Below is a small trained network, with its code and all its weights. Each question gives an input and a class and asks what happens when units are switched off, that is, made to give their printed mean instead of their output.

import numpy as np


def w(rows, s, z=0):
    codes = np.array(rows[::2]) - 128.0
    scale = np.full(codes.shape[1], s)
    scale[-1] = z or s
    return codes * scale


def f(y):
    return y / 2 * (1 + np.tanh(0.7978845608 * (y + 0.044715 * y**3)))


def log_softmax(a):
    a = a - a.max(-1, keepdims=True)
    return a - np.log(np.exp(a).sum(-1, keepdims=True))


def net(x, mask):
    res = np.array(x, float).reshape(1, 8) / 4 @ E
    y = f(res @ A[0][:, :-1].T + A[0][:, -1])
    res = res + np.where(mask, y, B[0][:, -1]) @ B[0][:, :-1]
    return log_softmax(res[-1] @ U[:, :-1].T + U[:, -1])


A, B = {}, {}
E = w([
[166,131,125,59,156,255,190],'x0',
[145,18,235,56,120,190,38],'x1',
[26,93,63,117,97,160,104],'x2',
[170,188,98,119,76,143,105],'x3',
[98,205,162,30,189,99,121],'x4',
[34,143,99,34,83,192,171],'x5',
[179,132,195,112,71,84,206],'x6',
[146,136,88,15,222,98,192],'x7',
],0.0071)
A[0] = w([
[73,120,124,75,111,145,202,137],'N0',
[125,123,125,78,120,130,155,178],'N1',
[110,119,139,195,65,101,106,165],'N2',
[83,34,62,102,139,133,114,115],'N3',
[131,180,125,192,151,95,121,169],'N4',
[164,135,176,67,134,107,80,175],'N5',
[64,143,58,121,163,91,120,214],'N6',
[145,102,151,187,88,161,107,255],'N7',
[213,107,138,159,163,82,197,154],'N8',
[134,145,111,124,117,119,170,77],'N9',
[164,136,114,147,137,112,131,100],'N10',
[133,132,128,162,134,255,104,109],'N11',
[128,168,105,62,99,122,144,150],'N12',
[129,91,112,91,125,154,147,224],'N13',
[126,105,200,120,145,110,117,161],'N14',
[146,75,203,107,142,140,121,119],'N15',
[186,144,85,55,114,124,90,205],'N16',
[142,136,137,191,77,111,115,136],'N17',
],0.017,0.0028)
B[0] = w([
[113,167,114,78,31,196,178,233],'N0',
[121,183,129,131,71,163,126,190],'N1',
[85,119,123,158,47,63,74,248],'N2',
[176,167,112,9,170,49,98,222],'N3',
[101,61,100,228,113,140,209,228],'N4',
[82,162,207,183,182,144,103,235],'N5',
[82,159,56,128,200,55,169,242],'N6',
[114,45,126,114,83,99,69,246],'N7',
[253,111,174,109,129,91,196,255],'N8',
[144,114,118,130,111,158,170,165],'N9',
[162,135,142,141,115,116,172,164],'N10',
[160,17,83,135,217,186,97,232],'N11',
[163,216,100,165,96,182,101,203],'N12',
[110,158,127,88,108,185,102,196],'N13',
[81,127,195,106,119,101,166,210],'N14',
[31,102,190,119,181,144,174,242],'N15',
[169,202,160,174,158,150,29,201],'N16',
[129,122,140,142,30,94,106,228],'N17',
],0.021,0.011)
U = w([
[84,127,24,193,170,90,222,99],'0',
[52,98,254,117,177,133,148,216],'1',
[113,150,78,64,188,73,141,4],'2',
[245,77,175,173,127,100,218,215],'3',
[106,34,153,151,54,58,95,176],'4',
[145,187,158,203,184,148,100,59],'5',
[140,24,105,89,185,198,76,56],'6',
[129,162,90,97,94,223,167,171],'7',
],0.0076,0.0019)

Each question gives the input, the list of numbers given to net, and the class t.
The units are the neurons (one row each of A and B). Each row of codes is followed by its name. A weight is (code - 128) times the scale printed after its matrix; where a second scale follows, it is the last column's (A, B and U).
mask holds one flag per neuron, in row order. A switched-off neuron (its flag False) gives its mean, the last column of its row in B, instead of its output. The means were averaged over made-up inputs and are rounded, as every weight is.
A unit's drop is (log p(t) with every unit on - log p(t) with that unit switched off) / (log p(t) with every unit on - log p(t) with every unit switched off).
most important unit: the unit with the biggest drop
k most important neurons: the k neurons with the biggest drops, biggest first
drop when u is switched off: that unit's drop, to one decimal
input [-4,0,3,-7,7,7,-3,6], class 2: most important unit -> N6
input [3,-6,1,3,2,2,0,-2], class 7: 2 most important neurons -> N12; N0
input [-4,0,4,4,8,-7,-7,8], class 0: 2 most important neurons -> N6; N4
input [4,1,-8,5,2,-5,-7,-4], class 6: 2 most important neurons -> N11; N7
input [-4,3,2,4,8,-3,6,6], class 5: 2 most important neurons -> N16; N12
input [6,1,6,8,8,-5,0,-4], class 5: 2 most important neurons -> N16; N7
input [8,-6,7,-8,4,-5,-7,-2], class 2: 2 most important neurons -> N3; N6
input [-5,-6,-8,-5,6,2,4,-7], class 3: 2 most important neurons -> N8; N7
input [-7,3,-6,8,-8,5,3,7], class 3: 2 most important neurons -> N8; N6
input [-6,6,-5,5,0,-4,-4,0], class 1: 2 most important neurons -> N5; N15
input [6,-5,2,1,-1,1,-5,7], class 7: 2 most important neurons -> N0; N12
input [4,-2,-2,5,-1,0,-6,5], class 5: 2 most important neurons -> N16; N0
input [6,2,-6,-1,-5,-6,5,-7], class 4: drop when N7 is switched off -> 3.4
input [1,3,5,1,2,4,-3,2], class 7: drop when N0 is switched off -> 1.2
input [-1,4,5,-4,2,2,-2,8], class 2: most important unit -> N3
input [3,-7,5,-8,-5,5,-7,1], class 2: drop when N15 is switched off -> 0.0
